Below is a small trained network, with its code and all its weights. Each question gives an input and a class and asks what happens when units are switched off, that is, made to give their printed mean instead of their output.

import numpy as np


def w(rows, s, z=0):
    codes = np.array(rows[::2]) - 128.0
    scale = np.full(codes.shape[1], s)
    scale[-1] = z or s
    return codes * scale


def f(y):
    return y / 2 * (1 + np.tanh(0.7978845608 * (y + 0.044715 * y**3)))


def log_softmax(a):
    a = a - a.max(-1, keepdims=True)
    return a - np.log(np.exp(a).sum(-1, keepdims=True))


def net(x, mask):
    res = np.array(x, float).reshape(1, 3) / 4 @ E
    y = f(res @ A[0][:, :-1].T + A[0][:, -1])
    res = res + np.where(mask, y, B[0][:, -1]) @ B[0][:, :-1]
    return log_softmax(res[-1] @ U[:, :-1].T + U[:, -1])


A, B = {}, {}
E = w([
[2,131,142,134,122,126,129,198,113,132],'x0',
[142,118,29,191,133,119,123,158,110,218],'x1',
[149,120,121,30,138,122,127,183,82,171],'x2',
],0.007)
A[0] = w([
[51,126,133,128,130,127,130,163,119,140,121],'neuron 0',
[122,133,122,134,132,123,131,133,128,134,244],'neuron 1',
[99,126,135,211,136,129,130,98,139,97,101],'neuron 2',
[135,127,112,21,144,129,129,164,112,170,100],'neuron 3',
[114,130,177,88,135,128,127,113,134,85,94],'neuron 4',
[250,127,118,114,124,126,134,86,130,125,86],'neuron 5',
[133,126,60,165,133,128,127,151,126,189,99],'neuron 6',
[60,128,135,125,120,130,125,162,123,129,99],'neuron 7',
[129,126,74,168,132,124,120,147,118,185,110],'neuron 8',
[118,138,136,208,132,130,130,99,133,96,97],'neuron 9',
[143,133,124,63,125,130,131,166,108,153,101],'neuron 10',
[113,127,188,68,127,125,121,108,136,66,111],'neuron 11',
[64,131,121,120,123,123,139,147,129,130,117],'neuron 12',
],0.019,0.011)
B[0] = w([
[120,132,120,142,213,139,88,122,135,126,212],'neuron 0',
[215,80,126,5,73,176,27,125,104,97,251],'neuron 1',
[81,117,123,189,67,95,107,132,156,135,192],'neuron 2',
[71,109,133,188,43,92,102,121,152,127,233],'neuron 3',
[162,157,138,166,128,119,193,132,117,133,194],'neuron 4',
[79,147,124,161,250,124,82,129,134,137,254],'neuron 5',
[193,153,138,168,131,118,197,127,107,120,216],'neuron 6',
[102,147,130,160,214,121,121,119,139,132,189],'neuron 7',
[180,149,139,157,131,125,196,128,113,123,211],'neuron 8',
[68,123,126,180,76,84,122,139,144,143,184],'neuron 9',
[75,130,117,179,78,103,133,132,165,133,191],'neuron 10',
[231,131,112,155,119,130,175,132,95,130,239],'neuron 11',
[110,145,123,126,186,114,113,116,128,148,183],'neuron 12',
],0.026,0.0092)
U = w([
[195,151,141,139,111,132,228,139,76,125,100],'0',
[86,144,125,121,232,140,72,108,138,147,103],'1',
[65,86,127,158,24,93,112,139,179,141,116],'2',
[150,63,138,5,89,192,92,131,96,101,255],'3',
[74,125,147,93,121,148,194,144,133,146,85],'4',
],0.011,0.0051)

Each question gives the input, the list of numbers given to net, and the class t.
The units are the neurons (one row each of A and B). Each row of codes is followed by its name. A weight is (code - 128) times the scale printed after its matrix; where a second scale follows, it is the last column's (A, B and U).
mask holds one flag per neuron, in row order. A switched-off neuron (its flag False) gives its mean, the last column of its row in B, instead of its output. The means were averaged over made-up inputs and are rounded, as every weight is.
A unit's drop is (log p(t) with every unit on - log p(t) with that unit switched off) / (log p(t) with every unit on - log p(t) with every unit switched off).
The circuit of an input: a set's keep is (log p(t) with only the set's units on - log p(t) with every unit switched off) / (log p(t) with every unit on - log p(t) with every unit switched off). Starting from the 12 units with the biggest drops (on a tie, the unit counted first), units are removed one at a time, each time the one whose removal leaves the highest keep (on an exact tie, the one counted first), for as long as the keep stays at least 0.8.
circuit, biggest first: the units of the circuit, biggest drop first
unit that matters most: the unit with the biggest drop
k most important neurons: the k neurons with the biggest drops, biggest first
drop of u: that unit's drop, to one decimal
input [3,-4,-4], class 0: unit that matters most : neuron 3
input [0,5,7], class 2: 2 most important neurons : (neuron 3; neuron 10)
input [-7,5,2], class 1: 2 most important neurons : (neuron 5; neuron 11)
input [-3,-3,-3], class 3: 2 most important neurons : (neuron 6; neuron 3)
input [-8,-3,-8], class 1: 2 most important neurons : (neuron 5; neuron 3)
input [6,-6,-2], class 0: 2 most important neurons : (neuron 11; neuron 5)
input [-6,-4,7], class 2: 3 most important neurons : (neuron 3; neuron 10; neuron 0)
input [-4,1,1], class 1: 2 most important neurons : (neuron 5; neuron 11)
input [-5,-4,2], class 1: 2 most important neurons : (neuron 5; neuron 6)
input [4,6,-6], class 0: 4 most important neurons : (neuron 6; neuron 8; neuron 3; neuron 10)
input [3,4,5], class 2: 3 most important neurons : (neuron 3; neuron 11; neuron 10)
input [0,2,-4], class 2: 3 most important neurons : (neuron 2; neuron 9; neuron 11)
input [3,-2,0], class 3: drop of neuron 5 : 0.8
input [-4,-4,6], class 2: circuit, biggest first : (neuron 3)
input [5,-7,4], class 0: drop of neuron 11 : 3.9
input [-2,-4,7], class 2: drop of neuron 3 : 0.4
